Each row has a name. After each piece below comes the name of the row it's from, unless a question asks for something else. Each question is about the rows just above it.

[118  92  70  83  96  90  97 102  96 118 165  85  98 173 114 107  84  84
 117  76] -> W
[148 106 106 120 189 121 104 154 107 117 163 112 127 158 120  99 104 109
 112  89] -> P
[144  61  96  74 182  79  81 166  82 104 138 121 153 171 134 126 122 123
 114  89] -> D
[122 137 162 117  90 145 143 139 141 132  95 136 103 133 139 151 173 143
 136 140] -> Z
W in full: | [118  92  70  83  96  90  97 102  96 118 165  85  98 173 114 107  84  84
 117  76]
Is [139 143] printed in one of the named rows, side by side and in this order? | no
Z in full: | [122 137 162 117  90 145 143 139 141 132  95 136 103 133 139 151 173 143
 136 140]

[146 125 132 115 132 125 112 121 138 113 132 131]  X
[153 135 134 120 133 124 113 129 132 118 133 121]  U
[164 126 134 128 114 128 140 133 166 120 145 113]  L
[164 126 134 128 114 128 140 122 132 104 129 135]  C
[114 134 128 164 126 124 113 129 132 118 133 121]  H
[164 126 134 128 114 128 140 122 132 143 136 132]  V
Which row holds [164 126 134 128 114 128 140 133 166 120 145 113]? | L
Does one of the named rows hold [122 132 104 129] side by side, in this order? | yes

[171 145 154 148  97]  G
[ 90 172 128 123 127]  Y
[ 81 102 155  87 152]  E
[ 77 157 121 107 162]  T
[ 65 129 127  86 154]  K
[ 89  97 143  98 145]  A
[150  97 143 170 121]  J
[132 162 103 146 174]  R
[190 142 113 168 110]  S
[ 98  99 140 102 115]  M
[ 88  98 144  97 124]  Q
Among the named rows, does one hold [127 129  65] next to each other, in this order? | no
The row with [ 89  97 143  98 145] is | A
Is [124  97 144  98] printed in one of the named rows, side by side and in this order? | no
Is [157 121 107 162] printed in one of the named rows, side by side and in this order? | yes
Does one of the named rows hold [102 115] side by side, in this order? | yes
Which row holds [148  97]? | G
which: [190 142 113 168] | S

[123 126 163 136 144 158 100 127 140 109 124 156 141 119 105 175 160 125
  98 136 118 100 118 115 123 113 125 128 114 134 132 152 162] = rog
[148 188 103 165 144 132 119 121 131  80 154 129 115  98 168 157 107 139
 115 125 149 108 124 131 122  88 153 122 108 175 147 131 152] = Rifum
[125 121 135 119 131 136 121 131 121 129 126 117 123 135 122 128 135 126
 134 132 128 138 128 127 117 141 135 120 133 119 117 125 121] = muz
[116 104 125 107 117  99 133 145 145 140 148 155 127 139 139 102 131 137
 107 111 113 143 158 140 112  90 112 124 144 100 110  83  99] = Bifel
[131 106 154 108 136 164 114 127 103 141 110  93 115 153 100 131 153 114
 155 135 133 135 106 122 113 180 142 124 134 108 113 138 111] = vul
[128 140 150 134 130 123 115 111 116 110 115 140 121 119 126 125 128 116
 120 136 116 118 126 108 129 139 138  98 135 143 133 125 127] = vebim
Does one of the named rows hold [123 126 163] side by side, in this order? | yes
The row with [120 136 116 118 126 108 129 139 138  98 135 143] is | vebim
Is [139 140] printed in one of the named rows, side by side and in this order? | no

[ 82  92 166 139] : lir
[145 102 158 154] : segu
[150 158  69  79] : kida
[145 154 158 102] : Fen
[ 95 166 139 184] : kunip
which: [154 158 102] | Fen
kunip in full: | [ 95 166 139 184]
which: [ 92 166 139] | lir

[118 117 107 131 144 131 160 117 130 139  72 127 161 120 130 121  83  92
 129 157 139 121 131 145 145 119 112 102 153 124  86 171 147 114 127  98
 121] : Lunaz
[167 112 112 160 143 144 139 100 140 120 147  70 142 110 124 116  87  85
 132 170 148 126 151 108 105 149 117 114 174 116 110 180 146  58 147 114
 142] : Dosi
[143 137 122 181 145 110 168 130 162 120 109 124 156  90 143 118  92 104
 122 144 141  97 137 145  98 134 118 102 164 154  98 179 104 122 130 116
 120] : gon
[168 123 143  70 139 112 160 140 100 120 147 144 145  98 124 121  96  98
 130 137 131 106 133 127 104 141 118 116 140 145  92 193 103 117 133  94
 107] : lupas
[153 130 112 174 124 121 150 117 156 113 121 110 160 102 136 117  92  99
 125 150 142 121 149 134 103 150 120 113 153 142 102 183 107 105 125 109
 118] : Fazuk
[127 127 107 154 131 115 154 123 140 135  85 127 153 104 135 127  88  94
 131 153 128 127 140 136 127 143 119 106 154 138  89 174 113 115 116 106
 117] : tigo
[151 124 100 163 110 131 126  98 150 101 116  97 155 108 139 116  82  90
 127 154 138 145 163 120 109 163 129 120 139 137 105 179  91 100  96 116
 104] : nogi
Is [117  91] printed in one of the named rows, side by side and in this order? | no
Which row holds [124 121 150]? | Fazuk
which: [112 160 143 144 139 100 140 120 147  70] | Dosi

[157 148 115 131 109 143 148 111 169 174 130 159 110 147 133 145 168 125
 150 146 127 127 133 101 144 150 106 176 133 129 102 121 145 116  87 147
 128 107 105 118 127 116 125 134 129 131 101 127 118  81 141 143 144 108
  75 135 101 162 110 155 122 134 104 118] = vefem
[103 101 139 111 131 126 144 138 152 149 109 124 132 139 139 107 172 126
 140 139 120 141 104 110 133 122 136 110 143 141 136 103 137 104 118 150
 125 139 101 102 165 122 139 136 121 132 162 137 106 163  93 108 103 147
 102 121 127 156 130 132 109 189 119 146] = Dizas
[136 163 143 148 138 127 133 130 105 115 143 134 115 123 125 131 110 123
 130 117 132 129 133 137 122 121 124 148 116 126 126 134 135 135 142 112
 126 146 144 137 106 133 106 116 136 134 109 114 136 124 122 157 130 116
 123 121 128 115 134 138 124  98 133 111] = Raso
[ 97 134 149 129 186 136 158 134  68 108  99  87 142 128 135  96 149 150
 111 145 127 149 117  77 123  90 127  98 145 112 155 129 128 101 157 124
 121 163 154 119 135 148 124 113 131 156 177 123 162 194  70 127 109 134
 154 100 137 141 163 126  98 140 143 107] = Komip
[126 150 144 145 144 127 127 137 109 112 138 123 126 116 131 128 111 120
 126 113 128 134 129 135 124 123 136 136 122 128 132 135 137 129 150 114
 123 146 137 135 112 138 106 119 130 135 117 114 132 131 117 147 118 126
 133 120 129 117 134 128 129 106 137 116] = dese
[157 159 139 135  82 110 128 120 135 127 156 172  79 149 103 139 104 124
 150 122 139 100 144 173 115 119 102 159  87 133 121 106 119 168 112 118
 141 135 143 138 111 106 125 121 152 104 101 131 119 119 155 157 167 102
  97 135 134 103 123 157 115 114 113 119] = Zaki
[142  87 121  94  91 116 130 124 151 134 105 126 117 147 126 115 145 160
 129 169 113 108 142  96 133  91 124 121 114 138 161  91 107 139 110 138
 128  81 134 128 143 105 157 146 127 112 174 134 128 150 136 122 193 106
 139 118 134 159 113 130  94 148 123 110] = Fof
[144 110 113 118  80 120 110 126 191 156 144 162 117 136 124 147 132 108
 149 119 126 115 126 166 134 160 130 143 120 147 107 115 130 142  97 143
 135 103  93 124 143 108 140 144 124 105 102 139  88  89 165 117 133 133
  93 150 119 130 100 132 146 149 109 156] = Pela
Does one of the named rows hold [127 156] side by side, in this order? | yes
Raso in full: | [136 163 143 148 138 127 133 130 105 115 143 134 115 123 125 131 110 123
 130 117 132 129 133 137 122 121 124 148 116 126 126 134 135 135 142 112
 126 146 144 137 106 133 106 116 136 134 109 114 136 124 122 157 130 116
 123 121 128 115 134 138 124  98 133 111]
Zaki in full: | [157 159 139 135  82 110 128 120 135 127 156 172  79 149 103 139 104 124
 150 122 139 100 144 173 115 119 102 159  87 133 121 106 119 168 112 118
 141 135 143 138 111 106 125 121 152 104 101 131 119 119 155 157 167 102
  97 135 134 103 123 157 115 114 113 119]
vefem in full: | [157 148 115 131 109 143 148 111 169 174 130 159 110 147 133 145 168 125
 150 146 127 127 133 101 144 150 106 176 133 129 102 121 145 116  87 147
 128 107 105 118 127 116 125 134 129 131 101 127 118  81 141 143 144 108
  75 135 101 162 110 155 122 134 104 118]
Does one of the named rows hold [155 122 134 104 118] side by side, in this order? | yes
Komip in full: | [ 97 134 149 129 186 136 158 134  68 108  99  87 142 128 135  96 149 150
 111 145 127 149 117  77 123  90 127  98 145 112 155 129 128 101 157 124
 121 163 154 119 135 148 124 113 131 156 177 123 162 194  70 127 109 134
 154 100 137 141 163 126  98 140 143 107]

[ 99 178 166 156  73 127 167] -> N
[161  99 144 117  73 127 134] -> B
[ 99 117 161 144  79  61 155] -> F
[ 99 144 117  73 127] is in which row? | B
Where do [ 99 117 161 144] appear? | F
Among the named rows, does one hold [161 144] next to each other, in this order? | yes
Does one of the named rows hold [ 99 144] side by side, in this order? | yes
Does one of the named rows hold [ 73 127 134] side by side, in this order? | yes

[ 58 169  74 124 135] -> Gotof
[115 188 190 110 102] -> lub
[163 123 193 102 170] -> buvu
[198 183 105  74 143] -> did
[ 71 163  97 122 117] -> Zov
[109 132  99 146  91] -> subiz
did in full: | [198 183 105  74 143]
Does one of the named rows hold [123 192 102 170] side by side, in this order? | no
Is [191 110] printed in one of the named rows, side by side and in this order? | no

[183 144 117 119] = ris
[119 123 150 138] = kebu
[161 116 119 139] = novi
[ 67  94 115 148] = gef
[115 132 144 124] = Fiti
Fiti in full: | [115 132 144 124]
Which row holds [ 94 115]? | gef
novi in full: | [161 116 119 139]

[125 129 118 117 128 138 126 123 107 110 140 116 159 126 105 113 122 150
 108 103 148 126 119 117 118 164 110 163 127  96 116 156 112 105 105 116
 124 121 157 137 116 111 117 156 119 121 122]  gifo
[141  87  88 138 136  95 140  73 135  51 128  78 131 140 142 134 140 133
 137 137 144 137  67  92 117 138 133 137 136  43 137  70 134 136 136 144
  66 132 139 135 109 131  69 133  77 142 116]  Bizuf
[152 106 117 148 133 102 133 102 159 107 122 110 105 137 163 153 136 109
 159 163 117 133 100 114 137 100 156 102 133  96 156 116 112 163 159 154
  99 130 108 122 122 157 109 109 112 133 124]  rok
[126 104 101 126 133 110 142  92 107  58 130  86 141 143 122 111 138 142
 111 110 156 136  87 105 103 154 107 150 135  60 114  72 143 110 109 135
  85 128 151 132 109 104  79 142  84 144 117]  midu
[142 122 115 143 116 125 113 115 160 118 131  98 141 127 154 154 106 142
 161 160 129 113 114 115 144 148 164 144 114  95 156 112 137 159 159 150
 113 102 150 144  98 157 112 139 127 107 104]  pavap
[147 104 106 146 121 111 119  98 159  93 124  92 131 130 159 152 118 134
 157 163 129 120  90 102 136 139 158 137 120  75 157 102 135 158 161 149
  93 118 139 141 108 153  92 135 105 123 108]  molis
[147  98 109 142 137  96 140  93 147  94 124 108 104 137 152 144 143 109
 146 150 122 139  95 110 130 103 144 104 137  87 144 107 116 149 147 145
  89 140 109 124 129 144  99 108 104 144 128]  kozit
[143 135 135 140 119 130 115 133 164 149 120 124 126 125 157 154 112 130
 162 165 113 118 130 128 145 126 161 123 118 132 155 144 130 167 164 143
 131 113 126 133 119 162 136 126 138 108 117]  tapuz
Which row holds [111 138 142 111]? | midu
Is [ 75 157 102 135] printed in one of the named rows, side by side and in this order? | yes
[ 96 156 116 112] is in which row? | rok
which: [124 129] | kozit
kozit in full: | [147  98 109 142 137  96 140  93 147  94 124 108 104 137 152 144 143 109
 146 150 122 139  95 110 130 103 144 104 137  87 144 107 116 149 147 145
  89 140 109 124 129 144  99 108 104 144 128]

[146  89 100 130 132  97 176 124 120  72 187 129  69] = dov
[145  73 161 123 132  82 157 114 134 135 143 130 131] = zot
[141 178 138 141 135 107 125 117 135 119 121 145 122] = zoto
[151  91 180 129 145  91 140 126  87  54 173 174 106] = rigi
zoto in full: | [141 178 138 141 135 107 125 117 135 119 121 145 122]
Among the named rows, does one hold [143 131] next to each other, in this order? | no
rigi in full: | [151  91 180 129 145  91 140 126  87  54 173 174 106]
Is [145 121 119 135] printed in one of the named rows, side by side and in this order? | no

[122 155 120  63  87 101  95 109  97 102  78  95 161 147 132  95 106 101
  95 171  87 158  88 104 104  66 162 117]  Gezal
[118 161 123  59  89 103  93 115 101 104  75  96 176 155 139  98 110 103
  93 181  88 167  95 107 109  63 169 117]  butu
[127 162 122  58  84  99  93 111  95 101  75  92 176 159 137  93 105 100
  93 182  83 164  88 103 103  61 172 117]  leru
[124 128 132 121 116 116 124 132 116 116 128 126 133 138 120 128 117 129
 125 131 115 123 130 116 116 118 135 125]  vebun
[118 161 123  59  89 103  93 115 101 106  75  92 176 155 139  98 110 103
  93 181  88 167  95 109 109  63 169 117]  Vuz
[119 158 123  62  88 103  96 114 100 104  79  96 169 152 136  97 109 104
  97 176  88 161  94 107 107 124 114 162]  ruvu
[ 67  67 180 121  91  86  85 184  95  87 162  93  82  99  66 188 101 186
  89  86 104  63 179  85  86 126 139  73]  sona
[110 138 167 110  78  77 126 160  76  76 150 134 137 166  88 148  78 156
 131 151  76 111 153  77  76  91 173 132]  bipe
[125  85  71 133 193 198  95  85 203 201  78  84 104  47 178 104 206  89
  88  77 201 140  93 200 201 174  54  86]  vav
[ 67  67 180 121  91  86  85 184  95  87 162  93  82  99  66 188 101 186
  89  86 104  63 179  85  86 126 139 119]  bozeg
butu in full: | [118 161 123  59  89 103  93 115 101 104  75  96 176 155 139  98 110 103
  93 181  88 167  95 107 109  63 169 117]
Which row holds [136  97 109 104  97 176  88 161]? | ruvu
[ 67  67 180 121  91  86  85 184  95  87 162  93  82  99  66 188 101 186
  89  86 104  63 179  85  86 126 139 119] is in which row? | bozeg
Does one of the named rows hold [128 116] side by side, in this order? | no
vav in full: | [125  85  71 133 193 198  95  85 203 201  78  84 104  47 178 104 206  89
  88  77 201 140  93 200 201 174  54  86]

[139  86 155 165 139 178 124 106 107] = figib
[ 58 160  96 165 139 178 139  85 155] = Masap
[ 83  84 142 176 158  65 107 124 106] = tuv
which: [139  85 155] | Masap
Is [178 139 165  96 160] printed in one of the named rows, side by side and in this order? | no
Does one of the named rows hold [ 58 160  95] side by side, in this order? | no
The row with [139 178 124 106 107] is | figib
Among the named rows, does one hold [ 86 139] next to each other, in this order? | no
which: [124 106 107] | figib
which: [139 178 124 106] | figib

[182 136  70 173 158 149  77] : padif
[ 84 147 143 145  69  91 195] : kovi
[111 106 116  92 106 169 117] : Fomez
[179 144  62 171 152 170  72] : vob
which: [152 170  72] | vob
Is [137  70] printed in one of the named rows, side by side and in this order? | no

[112 175 155 111 168  48  99 206 126]  kobuz
[160  94 153 137  75  69 117 191 157]  litom
[167 142  67  76  53 104  69 183  54]  Ger
[162  63 213 167  59 142  69 182  55]  nabiv
Among the named rows, does one hold [155 111 168] next to each other, in this order? | yes
Does one of the named rows hold [168  48  99 206] side by side, in this order? | yes
which: [ 99 206 126] | kobuz
Does one of the named rows hold [160  94] side by side, in this order? | yes

[ 98 125 129 127 127 113 142 113  96 129 125 156 117 133 143 150 140 122
 138 135 115 127 135 132 132 139 138 127 104 117 126 128  97 121 126 131
 129 128 115 116 124 132 106 128 134 122]  tino
[121 119 131 123 129 143 153 127 121 145 113  97 149 132 134 160 109 130
 142 117 113 130 140 118 130 139 121 102 130 101 121 123 122 136 133 123
 137 130 130 122 167 147 120 127 124 127]  sog
[155 137 118 125 139 132 103 139 154 113 127  92 128 125 115 144 130 139
 122 121 124 138 110 132 125 125 129 104 134 132 135 130 131 144 127 123
 131 132 115 134 110 118 144 129 100 128]  Rivek
[121 119 126 123 129 143 153 127 121 145 113  97 149 132 134 160 109 130
 142 117 113 130 140 118 130 139 121 102 130 101 121 123 122 136 133 123
 137 130 130 122 167 147 120 127 124 127]  nuf
[135 126 133 129 140 121  82 123 126 163 123  67 118 119 121 136 124 123
 133 153 107 124 127 131 127 129 125 130 140 127 132 129 121 140 126 126
  70 123 129 133  59 137 114 127 156 131]  dasab
[104 112 137 127 143 124 148 143 138 110 137  83 108 126 140 123 116 117
 135 132 109 133 134 140 131 124 124 138 109 126 136 133 132 135 120 129
 132 136 134 115 116 125 150 125 102 126]  savon
savon in full: | [104 112 137 127 143 124 148 143 138 110 137  83 108 126 140 123 116 117
 135 132 109 133 134 140 131 124 124 138 109 126 136 133 132 135 120 129
 132 136 134 115 116 125 150 125 102 126]
tino in full: | [ 98 125 129 127 127 113 142 113  96 129 125 156 117 133 143 150 140 122
 138 135 115 127 135 132 132 139 138 127 104 117 126 128  97 121 126 131
 129 128 115 116 124 132 106 128 134 122]
dasab in full: | [135 126 133 129 140 121  82 123 126 163 123  67 118 119 121 136 124 123
 133 153 107 124 127 131 127 129 125 130 140 127 132 129 121 140 126 126
  70 123 129 133  59 137 114 127 156 131]
[121 119 126 123 129 143 153 127 121 145 113  97 149 132 134 160 109 130
 142 117 113 130 140 118 130 139 121 102 130 101 121 123 122 136 133 123
 137 130 130 122 167 147 120 127 124 127] is in which row? | nuf

[204 162 156  80 174] -> Gug
[159 162 156  84 161] -> lopo
[118 162 156 112  97] -> Todig
[163 144 156 107  97] -> seke
[149 114 156 112  91] -> vapo
[139 162 149 112  89] -> nevo
Where do [149 112] appear? | nevo
nevo in full: | [139 162 149 112  89]
Gug in full: | [204 162 156  80 174]

[194 119 103 165 132]  zodu
[103 168 132 126 107]  Tesub
[119 104 127 115 102]  vaz
[194 142 118 109 152]  fomod
[194 175 109 125 105]  Labaz
[194 125 106 176 107]  Zipom
vaz in full: | [119 104 127 115 102]
Is [193 142 118] printed in one of the named rows, side by side and in this order? | no
which: [119 103] | zodu
Tesub in full: | [103 168 132 126 107]
which: [103 165 132] | zodu
Among the named rows, does one hold [103 168 132 126 107] next to each other, in this order? | yes

[124 118 126 172 140  94 134 112 178 113 152 171 127 129 175 108 118 102
 110 139] : Zagif
[140 130 161 128 111 100 172 166 127 112 116 108 119 139 190 197  97 127
 113 114] : Pamik
[165 106 118  82 130 120 139 132 128 120 165 115 121 136 123 144 129 110
 105  93] : Ter
[135 120 127  55 163 100 104 118 145 149 120 109 109 126 116 101  88 150
 127 103] : minup
[150 129  96 119 104  98  98  98 109 115 122 145 137 137 104  95 128 125
 124 124] : Tek
[139 104 123 172 113 109 107 119 131 113 141 106 140 123 134 130 111 100
 100 125] : tidi
[160  99 136  91 119 138 127 126 131 115 137 157 148 120 122 123 130  86
 108 153] : losi
[141 128 140  91  91 130 141 139 106 118 135 155 142 143 138 144 130 120
 131 100] : Bar
[114 131 125 122 155 122 121 132 143 156 119 126 121 126 125 124 124 137
 129 135] : Nam
[113 145 142 134 129  95 151 154 106 135 130 133 137 113 151 154 105 133
 145 131] : Lazod
[116 147 148 123  95 106 146 147  92 116 116 154 139 128 168 152 107 114
 129 115] : Firup
Zagif in full: | [124 118 126 172 140  94 134 112 178 113 152 171 127 129 175 108 118 102
 110 139]
Among the named rows, does one hold [154 116 116  92 147] next to each other, in this order? | no

[108 100 162 112 131  74 144  95  75 158 143 157 173 191 172  80 152 173
 170 101 195 137 143  90  92  61  82  65 126 122]  Fus
[112 162 108 100  92  73 186  74 109 195 131 112  64 169 162 188 188 177
 184 176  63 155 139  72 141  68  90 157  75 132]  git
[108 100 162 112 131  74 144  95  75 158 143 157 169  64 172  80 152 173
 170 101 195 137 143 192  85 171 137  75 151 154]  fer
Does one of the named rows hold [126  65] side by side, in this order? | no
Which row holds [108 100 162 112 131  74 144  95  75 158 143 157 169  64 172  80 152 173
 170 101 195 137 143 192  85 171 137  75 151 154]? | fer
Is [173 191 172  80] printed in one of the named rows, side by side and in this order? | yes
which: [92 73] | git
which: [ 64 169] | git
fer in full: | [108 100 162 112 131  74 144  95  75 158 143 157 169  64 172  80 152 173
 170 101 195 137 143 192  85 171 137  75 151 154]

[165 153 124 113  59  67] -> kor
[135 119 108 146 121 115] -> Ruv
[113 129 145 119 134 137] -> koner
[138 153 116 128  91  88] -> vofil
[136 129 108 135 137 153] -> nulav
[150 133 101 137 108 118] -> tura
Does one of the named rows hold [135 137 153] side by side, in this order? | yes
Where do [135 119 108 146 121] appear? | Ruv
[137 153] is in which row? | nulav

[154 166 165 162 176 168 133 124] -> Fipen
[107 145  98 111 121 130 113 131] -> Vomuk
[153 107 145  98 111 121 132 113] -> Zepe
[154 166 165 162 176 168 127 150] -> Povad
[122 117 124 123 141 200 117 131] -> vus
[123 113 134 106 107 111 132 105] -> suku
[175 117 132 107 106 134 105 111] -> Gudi
Povad in full: | [154 166 165 162 176 168 127 150]
which: [107 145  98 111 121 132 113] | Zepe
vus in full: | [122 117 124 123 141 200 117 131]
The row with [134 106 107 111 132 105] is | suku

